Below is a small trained network, with its code and all its weights. Each question gives an input and a target symbol and asks what happens when units are switched off, that is, made to give their printed mean instead of their output.

import numpy as np


def w(rows, s, z=0):
    codes = np.array(rows[::2]) - 128.0
    scale = np.full(codes.shape[1], s)
    scale[-1] = z or s
    return codes * scale


def norm(h):
    return h / np.sqrt((h * h).mean(-1, keepdims=True) + 1e-5)


def f(y):
    return np.maximum(y, 0)


def softmax(a):
    e = np.exp(a - a.max(-1, keepdims=True))
    return e / e.sum(-1, keepdims=True)


def log_softmax(a):
    a = a - a.max(-1, keepdims=True)
    return a - np.log(np.exp(a).sum(-1, keepdims=True))


def net(x, mask):
    ids = ['αγζθλμξπστψ'.index(c) for c in x.split()]
    T = len(ids)
    res = E[ids] + P[:T]
    q, k, v = (norm(res) @ M[0].T for M in (Q, K, V))
    z = softmax(np.where(np.tri(T) > 0, q @ k.T / 2**0.5, -1e9)) @ v
    res = res + np.where(mask[0], z, O[0][:, -1]) @ O[0][:, :-1]
    y = f(norm(res) @ A[0][:, :-1].T + A[0][:, -1])
    res = res + np.where(mask[1:13], y, B[0][:, -1]) @ B[0][:, :-1]
    return log_softmax(norm(res)[-1] @ U[:, :-1].T + U[:, -1])


Q, K, V, O, A, B = {}, {}, {}, {}, {}, {}
E = w([
[64,139,133,105,179,119,181,167,61,106],'α',
[184,112,167,170,124,85,145,126,123,195],'γ',
[167,118,211,151,135,169,165,141,75,143],'ζ',
[92,207,130,178,123,113,140,189,180,84],'θ',
[144,143,168,131,77,142,94,77,71,164],'λ',
[103,145,123,185,89,165,137,137,139,212],'μ',
[172,169,166,189,178,250,73,56,99,193],'ξ',
[139,195,151,76,83,126,157,102,198,110],'π',
[171,121,62,117,79,128,156,165,77,116],'σ',
[164,142,130,163,125,85,165,96,103,229],'τ',
[103,68,96,92,101,168,216,99,174,127],'ψ',
],0.013)
P = w([
[65,165,169,197,55,253,179,102,82,241],'0',
[56,135,204,237,10,177,178,66,89,141],'1',
[98,167,169,142,77,218,154,149,129,226],'2',
[100,140,161,213,71,136,186,61,93,101],'3',
[120,160,133,101,111,174,136,160,131,211],'4',
[136,138,140,175,103,98,180,71,106,84],'5',
[140,158,107,77,139,164,126,183,144,184],'6',
[159,127,125,143,132,62,166,88,118,67],'7',
[160,159,89,52,159,144,107,195,153,159],'8',
[168,117,106,112,165,37,152,110,145,49],'9',
[162,155,60,27,182,139,100,181,156,129],'10',
],0.0067)
Q[0] = w([
[109,103,97,193,187,148,88,45,133,94],'h1',
[164,185,148,4,140,167,135,176,187,184],'h1',
],0.034)
K[0] = w([
[126,143,163,208,145,226,102,57,111,173],'h1',
[104,159,42,75,163,182,134,124,158,5],'h1',
],0.026)
V[0] = w([
[106,251,150,117,160,82,129,144,143,104],'h1',
[111,29,102,28,73,174,217,46,168,145],'h1',
],0.015)
O[0] = w([
[109,71,254,163,36,206,86,162,188,197,150],'h1',
[174,30,67,215,231,219,13,111,173,76,253],'h1',
],0.0052,0.0043)
A[0] = w([
[82,121,144,51,168,190,81,122,117,177,64],'n1',
[188,179,100,93,163,196,80,147,152,146,103],'n2',
[97,116,119,45,146,187,125,80,135,200,122],'n3',
[165,100,199,121,130,72,95,33,107,34,58],'n4',
[187,128,88,142,105,148,121,128,80,108,107],'n5',
[130,119,154,156,121,77,173,151,101,73,127],'n6',
[114,163,96,191,109,75,154,144,217,98,67],'n7',
[120,110,93,61,126,218,146,108,151,153,143],'n8',
[100,119,186,196,47,43,81,90,158,31,53],'n9',
[96,86,162,126,91,118,136,135,112,162,2],'n10',
[145,199,215,159,122,127,95,105,169,15,109],'n11',
[49,129,174,197,111,91,97,108,109,5,97],'n12',
],0.015,0.0063)
B[0] = w([
[157,134,140,197,155,66,97,170,188,144,186],'n1',
[121,143,140,67,100,162,118,112,55,177,249],'n2',
[147,137,134,116,133,170,118,128,161,43,211],'n3',
[166,25,63,99,70,144,167,248,96,172,187],'n4',
[118,101,122,130,90,85,106,167,142,120,228],'n5',
[144,97,180,127,168,144,93,89,176,101,253],'n6',
[122,62,109,139,84,130,174,252,107,142,175],'n7',
[104,111,126,72,156,68,174,104,146,142,232],'n8',
[95,178,126,123,190,117,134,79,26,46,177],'n9',
[99,166,47,142,198,112,118,167,106,116,170],'n10',
[159,23,55,199,116,120,126,198,138,159,205],'n11',
[131,228,170,56,147,119,94,74,186,166,182],'n12',
],0.018,0.0064)
U = w([
[137,203,95,165,228,92,111,222,148,100,95],'α',
[186,148,124,188,122,26,169,64,121,199,125],'γ',
[127,100,255,127,169,150,167,122,7,31,122],'ζ',
[19,162,192,157,29,146,181,177,125,156,168],'θ',
[121,134,143,125,28,82,57,115,151,30,123],'λ',
[59,105,101,71,111,162,223,73,185,100,126],'μ',
[181,216,174,73,165,164,87,122,105,147,254],'ξ',
[151,71,176,112,81,205,81,137,242,209,63],'π',
[129,129,101,20,75,62,101,118,34,181,96],'σ',
[196,179,107,183,68,200,180,93,143,59,163],'τ',
[116,85,53,139,212,154,90,69,88,104,137],'ψ',
],0.0091,0.007)

Each question gives the input, a string of symbols that net reads in full, and the target symbol t.
The units are the heads (2 rows each of Q, K, V and O) and the neurons (one row each of A and B). Each row of codes is followed by its name. A weight is (code - 128) times the scale printed after its matrix; where a second scale follows, it is the last column's (O, A, B and U).
mask holds one flag per unit, heads first, then neurons. A switched-off unit (its flag False) gives its mean, the last column of its rows in O or B, instead of its output. The means were averaged over made-up inputs and are rounded, as every weight is.
A unit's drop is (log p(t) with every unit on - log p(t) with that unit switched off) / (log p(t) with every unit on - log p(t) with every unit switched off).
The circuit of an input: a set's keep is (log p(t) with only the set's units on - log p(t) with every unit switched off) / (log p(t) with every unit on - log p(t) with every unit switched off). Starting from the 12 units with the biggest drops (on a tie, the unit counted first), units are removed one at a time, each time the one whose removal leaves the highest keep (on an exact tie, the one counted first), for as long as the keep stays at least 0.8.
units of the circuit, in order: the units of the circuit, biggest drop first
most important unit: the unit with the biggest drop
top k neurons: the k neurons with the biggest drops, biggest first
drop of u: that unit's drop, to one decimal
input ζ ψ τ, target ψ: units of the circuit, in order	[h1]
input α μ γ π, target ψ: units of the circuit, in order	[n9; n11]
input γ σ γ γ μ γ γ, target σ: top 3 neurons	[n2; n5; n6]
input ζ μ τ γ, target ζ: top 3 neurons	[n6; n9; n11]
input λ τ λ, target λ: top 3 neurons	[n3; n5; n1]
input γ γ γ ξ ζ τ ζ μ μ, target ξ: units of the circuit, in order	[n3; n2]
input λ π α ζ μ τ σ γ λ ξ, target τ: top 2 neurons	[n3; n2]
input ζ ζ λ, target λ: top 2 neurons	[n3; n5]
input α λ γ λ ξ ψ π ζ α, target α: top 2 neurons	[n10; n1]
input τ γ π ζ ζ γ λ, target π: top 2 neurons	[n1; n9]
input σ γ μ μ, target θ: top 2 neurons	[n7; n11]
input λ λ ψ ζ, target π: top 2 neurons	[n12; n6]
input λ μ γ, target γ: top 2 neurons	[n2; n3]
input θ λ θ γ τ ζ, target π: most important unit	n6
input γ ζ σ, target σ: top 2 neurons	[n2; n5]
input π τ γ λ γ α λ τ μ, target α: top 2 neurons	[n10; n1]
input ζ ξ μ λ π α ζ, target α: top 2 neurons	[n10; n2]
input ξ γ ψ α, target ξ: drop of n12	0.4
input λ γ ψ λ π λ τ λ α γ τ, target α: drop of n10	1.6
input ξ π ψ θ ζ, target θ: drop of h1	1.1
input ζ λ α ζ ψ μ λ, target ψ: most important unit	h1
